Here is a tiny trained network, its code and every weight. The questions are about switching its units off for an input and a class, where a switched-off unit gives its printed mean instead of its output.

import numpy as np


def w(rows, s, z=0):
    codes = np.array(rows[::2]) - 128.0
    scale = np.full(codes.shape[1], s)
    scale[-1] = z or s
    return codes * scale


def norm(h):
    return h / np.sqrt((h * h).mean(-1, keepdims=True) + 1e-5)


def f(y):
    return y / 2 * (1 + np.tanh(0.7978845608 * (y + 0.044715 * y**3)))


def log_softmax(a):
    a = a - a.max(-1, keepdims=True)
    return a - np.log(np.exp(a).sum(-1, keepdims=True))


def net(x, mask):
    res = np.array(x, float).reshape(1, 3) / 4 @ E
    u = 0
    for l in range(3):
        y = f(norm(res) @ A[l][:, :-1].T + A[l][:, -1])
        res = res + np.where(mask[u : u + 5], y, B[l][:, -1]) @ B[l][:, :-1]
        u += 5
    return log_softmax(norm(res)[-1] @ U[:, :-1].T + U[:, -1])


A, B = {}, {}
E = w([
[187,215,162],'x0',
[233,2,117],'x1',
[129,129,126],'x2',
],0.0063)
A[0] = w([
[254,121,141,181],'L0N0',
[73,126,3,206],'L0N1',
[52,202,115,3],'L0N2',
[39,232,130,236],'L0N3',
[194,184,142,76],'L0N4',
],0.0069,0.0019)
B[0] = w([
[92,3,192,203],'L0N0',
[69,76,243,179],'L0N1',
[123,77,200,172],'L0N2',
[41,115,47,254],'L0N3',
[131,210,205,146],'L0N4',
],0.0044,0.0046)
A[1] = w([
[247,147,100,253],'L1N0',
[124,228,130,50],'L1N1',
[185,93,169,197],'L1N2',
[121,104,94,175],'L1N3',
[97,206,156,37],'L1N4',
],0.014,0.0035)
B[1] = w([
[44,212,164,220],'L1N0',
[220,1,143,209],'L1N1',
[190,201,35,255],'L1N2',
[117,154,59,175],'L1N3',
[191,53,231,209],'L1N4',
],0.0087,0.0048)
A[2] = w([
[56,160,163,60],'L2N0',
[148,180,50,3],'L2N1',
[7,150,140,32],'L2N2',
[27,154,111,27],'L2N3',
[222,133,117,91],'L2N4',
],0.011,0.004)
B[2] = w([
[35,111,72,168],'L2N0',
[95,70,168,191],'L2N1',
[6,148,140,251],'L2N2',
[84,136,161,208],'L2N3',
[67,155,166,222],'L2N4',
],0.012,0.0031)
U = w([
[7,143,125,253],'0',
[125,94,2,23],'1',
[129,98,224,34],'2',
[128,237,122,212],'3',
],0.024,0.0029)

Each question gives the input, the list of numbers given to net, and the class t.
The units are the neurons (one row each of A and B). Each row of codes is followed by its name. A weight is (code - 128) times the scale printed after its matrix; where a second scale follows, it is the last column's (A, B and U).
mask holds one flag per neuron, layer by layer. A switched-off neuron (its flag False) gives its mean, the last column of its row in B, instead of its output. The means were averaged over made-up inputs and are rounded, as every weight is.
A unit's drop is (log p(t) with every unit on - log p(t) with that unit switched off) / (log p(t) with every unit on - log p(t) with every unit switched off).
The circuit of an input: a set's keep is (log p(t) with only the set's units on - log p(t) with every unit switched off) / (log p(t) with every unit on - log p(t) with every unit switched off). Starting from the 12 units with the biggest drops (on a tie, the unit counted first), units are removed one at a time, each time the one whose removal leaves the highest keep (on an exact tie, the one counted first), for as long as the keep stays at least 0.8.
circuit, biggest first: the units of the circuit, biggest drop first
k most important neurons: the k neurons with the biggest drops, biggest first
drop when u is switched off: that unit's drop, to one decimal
input [5,2,0], class 3: circuit, biggest first	(L1N2)
input [1,-8,-2], class 2: circuit, biggest first	(L1N4, L1N1)
input [2,6,3], class 3: circuit, biggest first	(L1N0, L1N2)
input [1,-6,-6], class 2: circuit, biggest first	(L1N4, L1N1)
input [2,8,8], class 3: 2 most important neurons	(L0N3, L1N0)
input [-4,1,8], class 1: 2 most important neurons	(L1N0, L0N3)
input [6,2,-4], class 3: drop when L1N2 is switched off	0.5
input [7,3,-4], class 3: drop when L1N2 is switched off	0.3
input [2,-7,-6], class 2: drop when L1N4 is switched off	1.0
input [0,3,-6], class 1: drop when L1N2 is switched off	1.3
